-10  -2  -1 -15  -5  -4 -15 -> K_564
-14  10  -8  -4  -7 -11  -6 -> K_673
-25 -10  -7   5   8  10  10 -> K_505
58 47 35 17  8  3  1 -> K_120
 -9 -15  -7 -20  -8  -6  -1 -> K_88
 18  19   8  -1   2  -3 -13 -> K_560
  5  12   2   4  -7 -11 -13 -> K_884
  5   5  -3 -12  -7  -5 -11 -> K_247
 28  -3 -12 -30 -30 -14 -21 -> K_71
chg K_673: -14  10  -8  -4  -7 -10  -6 -> 5, -11
chg K_247:   6   5  -3 -12  -7  -5 -11 -> 0, 5
chg K_884:   5  12   2   4  -6 -11 -13 -> 4, -7
chg K_564: -10  -2  -1 -15  -5  -3 -15 -> 5, -4
chg K_564:  -9  -2  -1 -15  -5  -4 -15 -> 0, -10

 -3  -2   2  44  -1 -55  -2  K_67
-17 -30  -1   0  42  24 -18  K_71
 10  12   4 -15 -20   5  13  K_247
  5   6   5  -8  20 -29  15  K_505
 -4 -10  16 -12   3  31 -25  K_564
chg K_67:  -3  -2   2  45  -1 -55  -2 -> 3, 44
chg K_71: -17 -31  -1   0  42  24 -18 -> 1, -30
chg K_247:  10  12   4 -14 -20   5  13 -> 3, -15

-31   1  -7  18 -31   5  K_245
-22  -5  13   8 -18  43  K_287
 25  -4 -24   0  -3  15  K_673
chg K_245: -31   1  -6  18 -31   5 -> 2, -7
chg K_245: -31   1  -8  18 -31   5 -> 2, -7
chg K_245: -31   0  -7  18 -31   5 -> 1, 1
chg K_287: -23  -5  13   8 -18  43 -> 0, -22

-13 -14  56   6  40  K_560
-8 -1  7 -1  4  K_88
-17  -2  54  12  39  K_67
 -5 -11  31  -1   0  K_884
 -5 -11  31  -1  18  K_247
-12 -17 -20 -22  -8  K_245
 -1 -27  31 -18   7  K_120
-42  33  30   5 -10  K_505
chg K_884:  -5 -11  31  -2   0 -> 3, -1
chg K_247:  -6 -11  31  -1  18 -> 0, -5
chg K_560: -14 -14  56   6  40 -> 0, -13
chg K_560: -12 -14  56   6  40 -> 0, -13
chg K_505: -41  33  30   5 -10 -> 0, -42

 -3  -1  13  -5  31 -38   4  18 -19  -3  18 -11  -2   8  -4   0  37   2  -5  -2   2 -15  -3 -18  14   5 -55  31  -5   2  -6  13  -6 -10  -9  18  -3   5  22 = K_88
-14   0 -24  15  22 -11 -17  -6 -10  -2 -30  -1  19  -7  -2   3 -15  -4  25   0   4 -16 -12  19   0  10  22 -13   0 -36   1  -7   3   6  -1  35   3  -1  20 = K_245
 -6   4 -20   3  46  -8 -47 -31  -7   5  26 -10  -2  13   4   2 -11   6   8   4  19   4  13  48 -11   3   7   1   2  17   3   1   8   9  -2  -9   2  20   4 = K_564
 -6   4 -20   3  46  -8 -47 -31  -7   5  26 -10  -2  13   4   2  14   6   8   4  19   4  13  48 -11   3   7   1   2  17   3   1   8   9   8  -9   2  20   4 = K_120
  5   6 -12  -3  25  10 -21   6  20 -10 -11   2   5   7   0 -12  39 -10  -1   7  -7  -1 -10  17   5  20 -28  -3  -1 -18  -2   9  -2 -39   3 -38  23  -9   2 = K_287
-14   6 -24  15  22 -11 -17  -6 -10  -2 -30  -1  19  -7  -2   3 -15  -4  25   0   4 -16 -12  19  10  10  22 -13   0 -36   1 -10   3   6  -1  35  18  -1  20 = K_247
 -4   8 -14 -13   1 -12  20  -2  -1 -11  18   2 -28  -1   0  -4  16   0  10   4 -13  -7   2  48 -10   3 -43  12   6   2 -12 -16  -7 -24  -7   9   5  22  17 = K_505
chg K_287:   5   6 -12  -3  25  10 -21   6  20  -9 -11   2   5   7   0 -12  39 -10  -1   7  -7  -1 -10  17   5  20 -28  -3  -1 -18  -2   9  -2 -39   3 -38  23  -9   2 -> 9, -10
chg K_247: -14   6 -24  15  22 -11 -17  -5 -10  -2 -30  -1  19  -7  -2   3 -15  -4  25   0   4 -16 -12  19  10  10  22 -13   0 -36   1 -10   3   6  -1  35  18  -1  20 -> 7, -6
chg K_120:  -6   4 -20   3  46  -8 -47 -31  -7   5  26 -10  -2  13   4   2  14   6   8   4  19   4  14  48 -11   3   7   1   2  17   3   1   8   9   8  -9   2  20   4 -> 22, 13
chg K_287:   5   6 -12  -3  25  10 -21   7  20 -10 -11   2   5   7   0 -12  39 -10  -1   7  -7  -1 -10  17   5  20 -28  -3  -1 -18  -2   9  -2 -39   3 -38  23  -9   2 -> 7, 6
chg K_505:  -4   8 -14 -13   1 -12  20  -2  -1 -11  19   2 -28  -1   0  -4  16   0  10   4 -13  -7   2  48 -10   3 -43  12   6   2 -12 -16  -7 -24  -7   9   5  22  17 -> 10, 18

  8 -11  28 -47  20   2 -> K_673
 -7 -20  -8 -37  15   1 -> K_560
  8 -11   9 -47  20   2 -> K_245
chg K_245:   7 -11   9 -47  20   2 -> 0, 8
chg K_245:   8 -11   9 -47  21   2 -> 4, 20
chg K_673:   8 -11  28 -47  20   3 -> 5, 2
chg K_673:   8 -11  28 -47  19   2 -> 4, 20

 10  -4  23  -9  10 -21  17 -> K_71
 30  -4  23  -9  10 -21  17 -> K_884
 10  -2  23  -9  10 -21  17 -> K_564
chg K_564:  10  -2  23  -8  10 -21  17 -> 3, -9
chg K_884:  31  -4  23  -9  10 -21  17 -> 0, 30
chg K_564:  11  -2  23  -9  10 -21  17 -> 0, 10

-10   8  -1 -11 -17  -6  -5  K_67
-11  36  -3 -32 -38  -4  18  K_505
 -4  31 -13 -37 -51  15 -21  K_673
-11  36  -3 -32 -38  -4 -27  K_88
chg K_505: -11  36  -3 -32 -38  -4  19 -> 6, 18
chg K_88: -11  36  -3 -32 -37  -4 -27 -> 4, -38

-16 -28 -13  14 -29 -30 -20  -6   6 -18   1 -17  28  14  -4  16  -8 -30 -21   4  13  -9 -28   8 -12  16   4   6   8  -1 -31 -33  -8  -1  38  40 -16 -14   9   5   8  K_247
 -9  27  17  -1 -22   5  -3 -17 -13 -23  26 -19  41  -2   8  14  -2  12 -25 -22  59  18   2  17 -29   7  28 -15  12 -22 -20 -15  -1  35   1  28  19 -32 -10  18 -18  K_505
-21 -26  -7   9 -31 -44  11 -11 -16 -21  22 -20  30  45   4  15  -7 -25 -44   1  35  -4 -38  14 -11  19  -8  14  11  12 -28 -28  17   7  31  48 -20 -23   7   5   2  K_120
chg K_247: -16 -28 -13  14 -29 -30 -20  -6   6 -18   1 -17  28  14  -4  16  -8 -30 -21   4  13  -9 -28   8 -12  16   4   6   8  -1 -31 -33  -8  -1  38  41 -16 -14   9   5   8 -> 35, 40
chg K_120: -21 -26  -7   9 -31 -44  11 -11 -16 -21  22 -20  30  45   4  15  -7 -25 -44   1  35  -4 -38  14 -11  19  -8  14  11  12 -28 -28  17   7  31  48 -20 -23   7   5   1 -> 40, 2
chg K_120: -21 -26  -7   9 -31 -44  11 -11 -16 -21  22 -20  30  45   4  15  -7 -25 -44   1  35  -4 -38  14 -11  19  -8  14  11  12 -28 -28  17   7  31  48 -20 -24   7   5   2 -> 37, -23
chg K_247: -16 -28 -13  14 -29 -30 -20  -6   6 -18   1 -17  28  14  -4  16  -8 -30 -21   4  13  -9 -28   8 -12  16   4   6   8  -1 -31 -33  -8  -1  38  40 -17 -14   9   5   8 -> 36, -16
chg K_505:  -9  27  17  -1 -22   5  -3 -17 -13 -24  26 -19  41  -2   8  14  -2  12 -25 -22  59  18   2  17 -29   7  28 -15  12 -22 -20 -15  -1  35   1  28  19 -32 -10  18 -18 -> 9, -23

